Here is a tiny trained network, its code and every weight. The questions are about switching its units off for an input and a class, where a switched-off unit gives its printed mean instead of its output.

import numpy as np


def w(rows, s, z=0):
    codes = np.array(rows[::2]) - 128.0
    scale = np.full(codes.shape[1], s)
    scale[-1] = z or s
    return codes * scale


def norm(h):
    return h / np.sqrt((h * h).mean(-1, keepdims=True) + 1e-5)


def f(y):
    return np.maximum(y, 0)


def log_softmax(a):
    a = a - a.max(-1, keepdims=True)
    return a - np.log(np.exp(a).sum(-1, keepdims=True))


def net(x, mask):
    res = np.array(x, float).reshape(1, 7) / 4 @ E
    u = 0
    for l in range(2):
        y = f(norm(res) @ A[l][:, :-1].T + A[l][:, -1])
        res = res + np.where(mask[u : u + 6], y, B[l][:, -1]) @ B[l][:, :-1]
        u += 6
    return log_softmax(norm(res)[-1] @ U[:, :-1].T + U[:, -1])


A, B = {}, {}
E = w([
[131,126,123,129],'x0',
[245,155,254,210],'x1',
[128,127,129,127],'x2',
[121,124,131,129],'x3',
[216,53,131,75],'x4',
[17,190,151,167],'x5',
[123,131,125,134],'x6',
],0.0079)
A[0] = w([
[141,60,92,134,12],'0.n0',
[126,128,140,132,61],'0.n1',
[155,216,255,241,168],'0.n2',
[173,99,76,46,12],'0.n3',
[78,138,50,134,251],'0.n4',
[208,138,75,84,134],'0.n5',
],0.0084,0.0035)
B[0] = w([
[77,154,103,84,137],'0.n0',
[115,153,104,129,128],'0.n1',
[142,21,10,143,255],'0.n2',
[72,77,70,43,158],'0.n3',
[157,186,252,3,213],'0.n4',
[51,83,172,110,169],'0.n5',
],0.0064,0.0086)
A[1] = w([
[118,147,171,254,42],'1.n0',
[200,99,141,144,245],'1.n1',
[108,107,125,109,134],'1.n2',
[117,114,168,91,48],'1.n3',
[98,121,120,73,212],'1.n4',
[174,124,123,89,5],'1.n5',
],0.014,0.0033)
B[1] = w([
[101,9,25,52,172],'1.n0',
[67,165,169,192,241],'1.n1',
[144,144,110,154,177],'1.n2',
[155,132,81,132,170],'1.n3',
[193,180,106,161,254],'1.n4',
[88,105,144,98,154],'1.n5',
],0.011,0.0072)
U = w([
[165,209,90,75,123],'0',
[116,50,80,67,254],'1',
[112,82,139,219,109],'2',
[177,85,254,133,73],'3',
[51,229,143,126,58],'4',
],0.02,0.0046)

Each question gives the input, the list of numbers given to net, and the class t.
The units are the neurons (one row each of A and B). Each row of codes is followed by its name. A weight is (code - 128) times the scale printed after its matrix; where a second scale follows, it is the last column's (A, B and U).
mask holds one flag per neuron, layer by layer. A switched-off neuron (its flag False) gives its mean, the last column of its row in B, instead of its output. The means were averaged over made-up inputs and are rounded, as every weight is.
A unit's drop is (log p(t) with every unit on - log p(t) with that unit switched off) / (log p(t) with every unit on - log p(t) with every unit switched off).
The circuit of an input: a set's keep is (log p(t) with only the set's units on - log p(t) with every unit switched off) / (log p(t) with every unit on - log p(t) with every unit switched off). Starting from all 12 units, units are removed one at a time, each time the one whose removal leaves the highest keep (on an exact tie, the one counted first), for as long as the keep stays at least 0.8.
circuit, biggest first: the units of the circuit, biggest drop first
top k neurons: the k neurons with the biggest drops, biggest first
top k neurons in layer l: the k neurons of layer l with the biggest drops, biggest first
drop of u: that unit's drop, to one decimal
input [2,5,1,-2,-8,8,8], class 1: circuit, biggest first -> (1.n0)
input [7,6,-2,-4,-3,-6,-4], class 2: circuit, biggest first -> (0.n4; 1.n1)
input [-3,-1,-4,-7,0,-4,3], class 0: top 2 neurons in layer 1 -> (1.n4; 1.n0)
input [6,7,-1,5,7,3,-5], class 2: circuit, biggest first -> (0.n4; 1.n1)
input [3,-2,6,8,-7,0,6], class 0: top 3 neurons -> (1.n1; 0.n4; 1.n4)
input [3,1,5,3,1,1,-2], class 2: top 2 neurons -> (1.n0; 1.n1)
input [-5,1,3,3,5,-1,-1], class 3: top 2 neurons -> (0.n2; 1.n0)
input [1,8,-1,7,0,-1,-1], class 2: circuit, biggest first -> (1.n1; 0.n4)
input [3,1,-1,8,0,4,-2], class 1: top 2 neurons in layer 1 -> (1.n1; 1.n4)
input [-1,-7,0,-1,2,7,7], class 0: top 3 neurons -> (1.n1; 1.n4; 0.n4)
input [-8,2,-6,-5,-5,0,4], class 2: top 2 neurons -> (0.n2; 1.n0)
input [4,1,-1,-6,-4,8,-2], class 1: circuit, biggest first -> (1.n0; 1.n1)
input [-5,1,1,-8,-8,5,-4], class 1: circuit, biggest first -> (1.n0; 1.n1)
input [8,4,8,5,-8,5,-8], class 1: circuit, biggest first -> (1.n0)
input [-5,1,-3,-6,2,-5,-6], class 3: top 3 neurons -> (0.n2; 1.n0; 1.n1)
input [7,-5,-3,4,1,4,-4], class 0: top 2 neurons -> (1.n1; 1.n4)
input [-1,6,-8,-8,3,6,-4], class 2: top 2 neurons -> (0.n2; 1.n1)
input [6,-5,5,-6,5,1,-4], class 0: top 2 neurons in layer 0 -> (0.n2; 0.n4)
input [-5,-4,1,3,0,-3,7], class 0: top 2 neurons in layer 1 -> (1.n4; 1.n0)
input [-1,8,-4,6,-6,4,-7], class 1: top neuron in layer 1 -> (1.n0)
input [8,-4,-7,5,8,2,7], class 0: top 2 neurons in layer 1 -> (1.n4; 1.n0)
input [8,-5,-4,-3,-1,-4,4], class 0: top 2 neurons in layer 0 -> (0.n2; 0.n4)
input [6,5,3,7,0,7,-5], class 1: drop of 1.n0 -> 0.4
input [1,-1,7,-4,-4,-1,3], class 0: drop of 1.n1 -> 0.5
input [5,7,-4,-4,-6,-7,1], class 2: drop of 1.n1 -> 0.3
